Below are the code and all the weights of a small trained network. Each question names an input and a class and asks about switching units off, where a switched-off unit gives its printed mean instead of its output.

import numpy as np


def w(rows, s, z=0):
    codes = np.array(rows[::2]) - 128.0
    scale = np.full(codes.shape[1], s)
    scale[-1] = z or s
    return codes * scale


def f(y):
    return np.maximum(y, 0)


def log_softmax(a):
    a = a - a.max(-1, keepdims=True)
    return a - np.log(np.exp(a).sum(-1, keepdims=True))


def net(x, mask):
    res = np.array(x, float).reshape(1, 5) / 4 @ E
    y = f(res @ A[0][:, :-1].T + A[0][:, -1])
    res = res + np.where(mask, y, B[0][:, -1]) @ B[0][:, :-1]
    return log_softmax(res[-1] @ U[:, :-1].T + U[:, -1])


A, B = {}, {}
E = w([
[41,39,112,178,75,90,40,211,215,170],'x0',
[81,151,219,44,183,227,131,200,254,21],'x1',
[131,128,131,130,125,126,129,130,131,128],'x2',
[125,76,198,208,123,169,41,27,83,32],'x3',
[80,86,49,218,242,239,192,148,107,150],'x4',
],0.0053)
A[0] = w([
[139,52,198,236,102,170,7,8,73,25,82],'n1',
[138,185,40,33,135,83,221,231,168,233,99],'n2',
[181,107,36,213,77,40,128,65,22,231,81],'n3',
[76,95,54,220,245,233,202,140,95,149,83],'n4',
[141,186,45,30,122,73,218,228,164,234,91],'n5',
[66,63,115,171,88,97,62,178,177,165,80],'n6',
[62,57,110,174,96,100,64,182,177,168,72],'n7',
[187,186,198,25,14,19,73,106,131,120,54],'n8',
[67,62,118,169,81,89,57,176,175,161,81],'n9',
[71,65,109,171,88,92,64,175,171,171,91],'n10',
[185,97,32,220,64,28,116,58,20,239,81],'n11',
[226,221,142,91,175,157,215,42,40,96,2],'n12',
[56,64,131,156,106,121,68,188,199,142,79],'n13',
[68,89,46,224,253,242,207,148,95,153,73],'n14',
[52,52,111,178,89,93,55,185,188,170,61],'n15',
],0.0041,0.004)
B[0] = w([
[41,94,235,217,227,68,134,83,96,221,224],'n1',
[46,84,236,217,212,79,114,90,103,200,211],'n2',
[90,169,199,43,164,229,86,227,224,38,241],'n3',
[211,64,89,105,41,68,28,102,213,185,206],'n4',
[58,87,220,210,209,77,116,85,104,199,209],'n5',
[170,185,88,81,171,151,181,60,85,141,175],'n6',
[176,197,83,72,180,154,191,51,80,144,174],'n7',
[218,43,75,132,35,54,19,83,213,213,207],'n8',
[173,186,83,79,171,151,184,59,82,142,176],'n9',
[174,197,81,77,177,153,197,56,77,139,177],'n10',
[79,168,208,43,167,235,87,237,228,30,253],'n11',
[203,221,55,40,208,154,203,3,67,177,178],'n12',
[182,200,82,56,176,166,178,65,98,134,174],'n13',
[225,52,85,99,28,59,12,99,232,196,211],'n14',
[189,210,72,61,190,157,199,38,73,151,179],'n15',
],0.0048,0.0059)
U = w([
[194,198,57,71,161,156,215,65,37,133,78],'0',
[206,53,85,130,28,71,52,121,196,158,85],'1',
[56,151,189,69,156,227,110,230,213,52,94],'2',
[19,91,199,254,184,71,143,100,58,171,95],'3',
[106,125,109,152,103,127,143,150,95,111,244],'4',
[90,115,72,195,40,118,195,219,35,59,155],'5',
],0.0091,0.011)

Each question gives the input, the list of numbers given to net, and the class t.
The units are the neurons (one row each of A and B). Each row of codes is followed by its name. A weight is (code - 128) times the scale printed after its matrix; where a second scale follows, it is the last column's (A, B and U).
mask holds one flag per neuron, in row order. A switched-off neuron (its flag False) gives its mean, the last column of its row in B, instead of its output. The means were averaged over made-up inputs and are rounded, as every weight is.
A unit's drop is (log p(t) with every unit on - log p(t) with that unit switched off) / (log p(t) with every unit on - log p(t) with every unit switched off).
The circuit of an input: a set's keep is (log p(t) with only the set's units on - log p(t) with every unit switched off) / (log p(t) with every unit on - log p(t) with every unit switched off). Starting from the 12 units with the biggest drops (on a tie, the unit counted first), units are removed one at a time, each time the one whose removal leaves the highest keep (on an exact tie, the one counted first), for as long as the keep stays at least 0.8.
circuit, biggest first: the units of the circuit, biggest drop first
k most important neurons: the k neurons with the biggest drops, biggest first
drop of u: that unit's drop, to one decimal
input [5,6,-2,7,-6], class 3: circuit, biggest first -> [n1; n11]
input [5,6,-8,-4,-6], class 4: circuit, biggest first -> [n11; n3; n14]
input [6,7,0,-8,-3], class 3: 4 most important neurons -> [n2; n5; n11; n3]
input [2,3,3,-3,6], class 1: circuit, biggest first -> [n14; n4]
input [2,2,7,-4,7], class 1: circuit, biggest first -> [n14; n4]
input [-3,0,-2,-7,3], class 3: circuit, biggest first -> [n2; n5]
input [-1,-3,7,-1,7], class 1: 2 most important neurons -> [n14; n4]
input [2,4,2,7,5], class 3: 4 most important neurons -> [n1; n11; n3; n8]
input [-7,5,4,1,-4], class 0: 2 most important neurons -> [n12; n11]
input [0,-6,-6,-8,5], class 3: circuit, biggest first -> [n2]
input [-1,-3,4,-6,2], class 3: circuit, biggest first -> [n2; n5]
input [0,0,4,5,5], class 1: 4 most important neurons -> [n14; n4; n2; n5]
input [6,-3,4,0,7], class 1: 3 most important neurons -> [n14; n4; n12]
input [-3,5,6,7,-5], class 3: circuit, biggest first -> [n1; n11]
input [3,7,-3,8,4], class 3: 3 most important neurons -> [n1; n11; n3]
input [4,6,8,-5,4], class 4: circuit, biggest first -> [n11; n3]
input [4,-8,-1,-8,-3], class 2: 3 most important neurons -> [n11; n3; n1]
input [0,-5,1,-4,5], class 1: 3 most important neurons -> [n14; n4; n1]
input [8,0,-6,-8,2], class 0: most important neuron -> [n15]
input [-1,-8,-8,-8,-7], class 2: most important neuron -> [n11]
input [-4,-8,-5,-2,-4], class 2: drop of n11 -> 0.3
input [4,2,4,2,-1], class 0: drop of n11 -> 0.2
input [-2,-5,-2,1,-4], class 2: drop of n14 -> 0.1
input [5,7,7,7,7], class 1: 4 most important neurons -> [n14; n4; n11; n3]
